Below are the code and all the weights of a small trained network. Each question names an input and a target symbol and asks about switching units off, where a switched-off unit gives its printed mean instead of its output.

import numpy as np


def w(rows, s, z=0):
    codes = np.array(rows[::2]) - 128.0
    scale = np.full(codes.shape[1], s)
    scale[-1] = z or s
    return codes * scale


def f(y):
    return np.maximum(y, 0)


def softmax(a):
    e = np.exp(a - a.max(-1, keepdims=True))
    return e / e.sum(-1, keepdims=True)


def log_softmax(a):
    a = a - a.max(-1, keepdims=True)
    return a - np.log(np.exp(a).sum(-1, keepdims=True))


def net(x, mask):
    ids = ['αβγδεζλμπστφψω'.index(c) for c in x.split()]
    T = len(ids)
    res = E[ids] + P[:T]
    u = 0
    for l in range(3):
        r = res
        for j in range(2):
            rows = slice(2 * j, 2 * j + 2)
            q, k, v = (r @ M[l][rows].T for M in (Q, K, V))
            z = softmax(np.where(np.tri(T) > 0, q @ k.T / 2**0.5, -1e9)) @ v
            o = O[l][rows]
            res = res + np.where(mask[u + j], z, o[:, -1]) @ o[:, :-1]
        u += 2
        y = f(res @ A[l][:, :-1].T + A[l][:, -1])
        res = res + np.where(mask[u : u + 4], y, B[l][:, -1]) @ B[l][:, :-1]
        u += 4
    return log_softmax(res[-1] @ U[:, :-1].T + U[:, -1])


Q, K, V, O, A, B = {}, {}, {}, {}, {}, {}
E = w([
[102,110,180],'α',
[105,59,97],'β',
[73,169,79],'γ',
[134,213,161],'δ',
[115,197,147],'ε',
[139,120,117],'ζ',
[102,67,139],'λ',
[83,201,157],'μ',
[9,150,8],'π',
[199,98,73],'σ',
[239,149,135],'τ',
[184,23,74],'φ',
[188,58,189],'ψ',
[91,154,179],'ω',
],0.012)
P = w([
[80,66,192],'0',
[236,233,187],'1',
[200,254,141],'2',
[136,253,67],'3',
[174,190,139],'4',
[200,139,203],'5',
[125,250,65],'6',
[175,164,162],'7',
[179,62,159],'8',
[198,220,138],'9',
[147,143,142],'10',
],0.0061)
Q[0] = w([
[115,128,124],'0.h1',
[105,63,41],'0.h1',
[255,158,140],'0.h2',
[175,191,28],'0.h2',
],0.0083)
K[0] = w([
[119,134,91],'0.h1',
[53,255,140],'0.h1',
[56,21,167],'0.h2',
[175,46,203],'0.h2',
],0.0079)
V[0] = w([
[81,254,146],'0.h1',
[175,105,90],'0.h1',
[145,183,148],'0.h2',
[211,149,134],'0.h2',
],0.0089)
O[0] = w([
[156,167,190,250],'0.h1',
[133,79,88,137],'0.h1',
[151,174,150,180],'0.h2',
[247,122,130,194],'0.h2',
],0.011,0.002)
A[0] = w([
[126,72,96,243],'0.n1',
[138,84,254,177],'0.n2',
[153,171,76,251],'0.n3',
[96,42,84,231],'0.n4',
],0.0092,0.0028)
B[0] = w([
[180,198,118,169],'0.n1',
[165,227,39,196],'0.n2',
[191,105,162,253],'0.n3',
[92,255,139,165],'0.n4',
],0.0088,0.0052)
Q[1] = w([
[98,244,80],'1.h1',
[112,158,172],'1.h1',
[206,250,160],'1.h2',
[226,255,171],'1.h2',
],0.008)
K[1] = w([
[254,66,107],'1.h1',
[117,187,143],'1.h1',
[62,103,123],'1.h2',
[43,122,138],'1.h2',
],0.0098)
V[1] = w([
[115,88,155],'1.h1',
[254,84,89],'1.h1',
[77,84,123],'1.h2',
[165,90,156],'1.h2',
],0.0083)
O[1] = w([
[96,63,222,33],'1.h1',
[206,76,190,238],'1.h1',
[3,58,246,70],'1.h2',
[208,16,104,2],'1.h2',
],0.0058,0.0053)
A[1] = w([
[159,255,130,22],'1.n1',
[47,193,119,254],'1.n2',
[91,46,88,104],'1.n3',
[140,240,196,145],'1.n4',
],0.0057)
B[1] = w([
[84,14,75,215],'1.n1',
[131,254,143,226],'1.n2',
[148,91,121,128],'1.n3',
[148,121,94,255],'1.n4',
],0.0078,0.0092)
Q[2] = w([
[151,184,154],'2.h1',
[175,89,105],'2.h1',
[149,197,10],'2.h2',
[253,201,84],'2.h2',
],0.0062)
K[2] = w([
[85,151,62],'2.h1',
[166,177,125],'2.h1',
[89,254,98],'2.h2',
[77,176,51],'2.h2',
],0.0093)
V[2] = w([
[122,113,219],'2.h1',
[237,109,174],'2.h1',
[221,82,126],'2.h2',
[100,100,254],'2.h2',
],0.0068)
O[2] = w([
[164,215,123,66],'2.h1',
[90,209,104,76],'2.h1',
[176,159,18,5],'2.h2',
[232,151,254,14],'2.h2',
],0.006,0.018)
A[2] = w([
[79,2,109,49],'2.n1',
[77,140,121,114],'2.n2',
[64,115,46,3],'2.n3',
[91,160,30,176],'2.n4',
],0.0079,0.0026)
B[2] = w([
[79,150,3,193],'2.n1',
[115,103,60,172],'2.n2',
[169,34,179,204],'2.n3',
[170,89,159,246],'2.n4',
],0.0077,0.011)
U = w([
[139,180,119,91],'α',
[76,74,192,2],'β',
[71,253,82,139],'γ',
[125,65,76,3],'δ',
[169,255,57,141],'ε',
[183,164,241,193],'ζ',
[142,116,132,101],'λ',
[123,188,116,139],'μ',
[84,183,92,124],'π',
[195,73,152,111],'σ',
[218,59,181,177],'τ',
[200,50,167,173],'φ',
[175,107,150,187],'ψ',
[137,167,123,171],'ω',
],0.006,0.0079)

Each question gives the input, a string of symbols that net reads in full, and the target symbol t.
The units are the heads (2 rows each of Q, K, V and O) and the neurons (one row each of A and B). Each row of codes is followed by its name. A weight is (code - 128) times the scale printed after its matrix; where a second scale follows, it is the last column's (O, A, B and U).
mask holds one flag per unit, layer by layer, with each layer's heads first. A switched-off unit (its flag False) gives its mean, the last column of its rows in O or B, instead of its output. The means were averaged over made-up inputs and are rounded, as every weight is.
A unit's drop is (log p(t) with every unit on - log p(t) with that unit switched off) / (log p(t) with every unit on - log p(t) with every unit switched off).
The circuit of an input: a set's keep is (log p(t) with only the set's units on - log p(t) with every unit switched off) / (log p(t) with every unit on - log p(t) with every unit switched off). Starting from the 12 units with the biggest drops (on a tie, the unit counted first), units are removed one at a time, each time the one whose removal leaves the highest keep (on an exact tie, the one counted first), for as long as the keep stays at least 0.8.
units of the circuit, in order: the units of the circuit, biggest drop first
k most important neurons: the k neurons with the biggest drops, biggest first
k most important neurons of layer l: the k neurons of layer l with the biggest drops, biggest first
heads that matter: for each layer, one digit per head in row order, 1 if its drop is at least 0.15 and else 0, layers parted by /
input γ τ ε ζ ψ λ μ φ γ ζ ε, target ζ: heads that matter => 01 / 11 / 01
input τ μ ε, target ε: units of the circuit, in order => [2.h2; 1.h2]
input τ δ ω τ ε σ β, target ε: units of the circuit, in order => [2.h1; 2.h2]
input τ λ τ π π γ α φ π τ, target ε: units of the circuit, in order => [2.h1; 2.h2; 0.h2]
input τ γ ω ε τ π γ, target ε: heads that matter => 11 / 10 / 11
input τ μ φ β ω σ, target ε: units of the circuit, in order => [2.h1; 2.h2; 1.h2]
input τ φ γ ε τ π φ γ σ, target ε: units of the circuit, in order => [2.h1; 2.h2; 1.h1; 0.h2]
input φ σ ε γ α β φ ψ γ ω, target δ: 2 most important neurons => [0.n4; 0.n1]
input τ σ τ α α, target ε: heads that matter => 01 / 10 / 11
input γ γ γ τ φ δ τ γ ω, target ζ: 3 most important neurons of layer 0 => [0.n2; 0.n3; 0.n1]
input τ φ λ π φ, target ε: heads that matter => 01 / 10 / 11
input φ γ ε σ γ γ φ ψ α γ σ, target δ: heads that matter => 11 / 11 / 01
input π σ π ε α ε φ δ, target β: 3 most important neurons => [0.n4; 1.n2; 0.n3]
input φ ε σ β, target δ: 4 most important neurons => [0.n4; 0.n1; 2.n1; 1.n2]
input φ δ π π, target δ: 2 most important neurons of layer 2 => [2.n1; 2.n3]
input π γ τ γ α δ π π ε, target β: heads that matter => 01 / 11 / 11
input π φ γ γ ω ζ, target β: most important neuron => [0.n4]
input φ π φ μ, target δ: 2 most important neurons => [0.n4; 0.n1]
input τ τ ψ β ε β τ τ σ ζ, target ε: 2 most important neurons => [1.n1; 2.n3]
input γ σ β τ δ ε φ ψ γ λ, target ζ: 3 most important neurons => [1.n1; 2.n1; 0.n2]
input γ γ τ ω, target ζ: heads that matter => 01 / 01 / 01
input φ β φ τ, target δ: 3 most important neurons of layer 0 => [0.n4; 0.n1; 0.n3]
input γ φ π τ ε π γ φ μ, target ζ: most important neuron => [1.n1]
input γ γ τ δ, target ζ: 2 most important neurons => [0.n2; 2.n1]
